Here is a tiny trained network, its code and every weight. The questions are about switching its units off for an input and a class, where a switched-off unit gives its printed mean instead of its output.

import numpy as np


def w(rows, s, z=0):
    codes = np.array(rows[::2]) - 128.0
    scale = np.full(codes.shape[1], s)
    scale[-1] = z or s
    return codes * scale


def norm(h):
    return h / np.sqrt((h * h).mean(-1, keepdims=True) + 1e-5)


def f(y):
    return np.maximum(y, 0)


def log_softmax(a):
    a = a - a.max(-1, keepdims=True)
    return a - np.log(np.exp(a).sum(-1, keepdims=True))


def net(x, mask):
    res = np.array(x, float).reshape(1, 5) / 4 @ E
    u = 0
    for l in range(2):
        y = f(norm(res) @ A[l][:, :-1].T + A[l][:, -1])
        res = res + np.where(mask[u : u + 15], y, B[l][:, -1]) @ B[l][:, :-1]
        u += 15
    return log_softmax(norm(res)[-1] @ U[:, :-1].T + U[:, -1])


A, B = {}, {}
E = w([
[126,125,147,102,124,125,113,126,128,133,125,135],'x0',
[113,25,115,79,142,54,225,148,94,159,127,99],'x1',
[1,174,102,119,63,83,149,142,79,105,184,124],'x2',
[128,104,120,116,139,124,106,123,115,117,129,130],'x3',
[124,157,48,132,98,89,117,215,193,131,149,209],'x4',
],0.0081)
A[0] = w([
[150,191,115,188,8,40,60,117,175,102,206,132,4],'0.n0',
[132,184,109,127,102,160,33,197,164,86,150,231,114],'0.n1',
[87,205,99,123,173,180,176,80,75,192,88,164,133],'0.n2',
[129,98,75,100,122,74,163,177,206,144,84,198,6],'0.n3',
[183,144,130,31,123,161,157,129,73,119,131,58,52],'0.n4',
[120,135,161,199,188,190,98,150,82,148,103,157,83],'0.n5',
[166,223,115,133,108,156,81,81,99,111,129,112,162],'0.n6',
[162,92,200,110,189,169,108,156,176,110,122,150,173],'0.n7',
[141,87,188,97,124,112,108,109,88,69,122,218,76],'0.n8',
[112,91,99,40,138,108,213,57,56,153,62,73,174],'0.n9',
[142,161,79,156,90,123,50,181,162,102,102,253,92],'0.n10',
[116,195,174,112,83,152,92,90,78,71,157,119,199],'0.n11',
[55,179,158,156,42,145,112,85,92,13,230,156,120],'0.n12',
[220,111,168,214,218,133,91,121,161,174,100,155,99],'0.n13',
[250,53,103,105,107,148,218,103,164,149,64,155,121],'0.n14',
],0.0059,0.0033)
B[0] = w([
[10,117,73,44,152,128,99,115,142,207,145,95,185],'0.n0',
[108,143,64,119,171,149,254,142,141,136,65,41,226],'0.n1',
[114,39,192,100,170,132,98,61,89,121,109,159,162],'0.n2',
[149,106,186,166,119,50,94,64,201,129,205,185,186],'0.n3',
[122,112,89,122,220,179,143,155,165,120,152,61,163],'0.n4',
[126,121,139,106,95,113,182,79,134,191,178,133,166],'0.n5',
[235,168,171,142,113,97,109,109,75,153,149,147,208],'0.n6',
[158,148,95,91,108,97,160,111,140,101,126,124,201],'0.n7',
[137,187,123,192,156,148,138,60,101,127,156,112,137],'0.n8',
[77,148,176,129,118,190,173,203,151,182,37,127,254],'0.n9',
[137,170,138,74,183,189,212,144,184,103,125,160,220],'0.n10',
[100,65,130,176,73,120,95,64,159,93,175,82,225],'0.n11',
[103,14,113,171,145,97,63,118,219,81,87,70,240],'0.n12',
[62,214,122,102,75,133,96,153,70,168,49,158,228],'0.n13',
[121,73,156,164,241,131,102,95,156,97,189,140,225],'0.n14',
],0.0063,0.0073)
A[1] = w([
[208,174,114,118,97,227,186,66,139,170,115,134,62],'1.n0',
[49,106,80,160,42,11,87,181,117,109,164,174,132],'1.n1',
[75,123,167,185,9,106,136,114,142,139,156,180,71],'1.n2',
[114,89,105,128,62,122,149,216,38,135,141,92,122],'1.n3',
[158,139,211,105,49,175,105,72,97,217,107,143,54],'1.n4',
[32,116,87,54,137,52,178,167,133,179,157,104,127],'1.n5',
[139,97,82,121,132,49,157,171,124,184,193,217,125],'1.n6',
[189,166,157,140,156,118,64,39,109,230,53,22,73],'1.n7',
[150,67,114,97,120,24,107,130,155,169,164,196,84],'1.n8',
[167,35,169,139,148,127,155,177,134,148,160,150,87],'1.n9',
[186,149,108,169,69,129,47,1,56,139,101,57,114],'1.n10',
[118,230,138,78,131,126,200,210,144,177,145,175,213],'1.n11',
[139,132,92,150,179,152,73,137,197,129,157,191,190],'1.n12',
[161,124,154,151,195,189,137,142,164,194,172,136,59],'1.n13',
[161,104,106,192,144,93,20,88,51,83,196,21,3],'1.n14',
],0.0069,0.0035)
B[1] = w([
[157,164,97,117,169,95,155,149,58,186,92,181,198],'1.n0',
[178,168,91,101,186,141,155,155,67,147,127,112,206],'1.n1',
[177,104,167,146,151,128,130,187,90,140,101,138,166],'1.n2',
[69,145,185,160,93,142,166,96,54,120,62,143,162],'1.n3',
[107,104,18,117,87,65,104,184,107,67,158,154,179],'1.n4',
[145,177,119,117,31,121,111,149,86,90,136,171,254],'1.n5',
[191,119,142,158,141,93,47,101,133,113,140,136,190],'1.n6',
[156,158,116,125,89,88,124,184,79,133,199,115,237],'1.n7',
[125,117,140,183,95,83,72,146,143,148,255,212,176],'1.n8',
[163,117,85,108,156,123,130,117,175,165,191,107,180],'1.n9',
[120,139,161,192,117,106,69,223,153,37,203,212,220],'1.n10',
[151,129,163,158,143,176,62,61,44,92,89,115,233],'1.n11',
[115,100,136,140,67,126,144,67,142,184,75,115,201],'1.n12',
[146,89,127,67,167,146,169,152,148,127,160,73,188],'1.n13',
[144,111,193,151,141,159,65,122,197,142,134,102,180],'1.n14',
],0.0083,0.0074)
U = w([
[192,189,102,123,66,65,74,210,43,81,197,194,223],'0',
[191,55,180,52,225,170,209,171,103,202,127,55,129],'1',
[74,76,195,194,115,146,20,146,208,46,181,42,2],'2',
[1,53,223,121,66,165,200,144,66,119,59,91,5],'3',
[216,213,66,62,198,185,165,74,144,173,54,159,93],'4',
[203,53,141,116,162,77,115,90,212,174,189,204,174],'5',
[50,176,21,64,68,151,113,99,200,80,95,87,141],'6',
],0.0099,0.0031)

Each question gives the input, the list of numbers given to net, and the class t.
The units are the neurons (one row each of A and B). Each row of codes is followed by its name. A weight is (code - 128) times the scale printed after its matrix; where a second scale follows, it is the last column's (A, B and U).
mask holds one flag per neuron, layer by layer. A switched-off neuron (its flag False) gives its mean, the last column of its row in B, instead of its output. The means were averaged over made-up inputs and are rounded, as every weight is.
A unit's drop is (log p(t) with every unit on - log p(t) with that unit switched off) / (log p(t) with every unit on - log p(t) with every unit switched off).
unit that matters most: the unit with the biggest drop
top k neurons: the k neurons with the biggest drops, biggest first
top k neurons in layer l: the k neurons of layer l with the biggest drops, biggest first
drop when u is switched off: that unit's drop, to one decimal
input [7,0,6,7,1], class 6: unit that matters most	0.n12
input [-2,-2,1,6,0], class 2: top 3 neurons	(0.n12; 0.n11; 0.n6)
input [7,0,-4,-2,-1], class 0: top 4 neurons	(0.n13; 0.n10; 0.n1; 1.n7)
input [1,-2,2,4,0], class 2: top 2 neurons	(0.n12; 0.n11)
input [3,1,1,2,-4], class 3: top 2 neurons	(0.n9; 0.n14)
input [3,0,0,0,7], class 4: top 3 neurons	(0.n10; 0.n1; 0.n12)
input [8,0,-2,-5,5], class 4: top 2 neurons	(0.n1; 0.n10)
input [-1,-2,4,7,8], class 6: top 2 neurons	(0.n1; 0.n10)
input [0,0,1,2,3], class 6: top 2 neurons	(0.n1; 0.n0)
input [6,6,0,6,8], class 5: top 2 neurons	(0.n3; 0.n13)
input [-7,-1,-5,1,1], class 4: top 2 neurons in layer 0	(0.n13; 0.n14)
input [6,-3,0,3,8], class 4: top 2 neurons	(0.n10; 0.n1)
input [-5,0,5,-4,4], class 6: top 3 neurons in layer 0	(0.n12; 0.n1; 0.n6)
input [6,2,-1,8,5], class 5: unit that matters most	0.n3
input [3,1,-3,2,-1], class 1: top 2 neurons in layer 0	(0.n14; 0.n10)
input [8,0,7,-1,5], class 6: drop when 1.n5 is switched off	-0.1
input [0,-1,-2,8,-8], class 0: drop when 0.n12 is switched off	0.1
input [-8,0,1,4,8], class 6: drop when 0.n0 is switched off	0.2
input [5,-7,-6,-7,2], class 4: top 2 neurons in layer 0	(0.n10; 0.n1)
input [-1,-3,0,4,8], class 4: unit that matters most	0.n10
input [3,-3,-7,-3,1], class 4: top 2 neurons in layer 1	(1.n10; 1.n5)
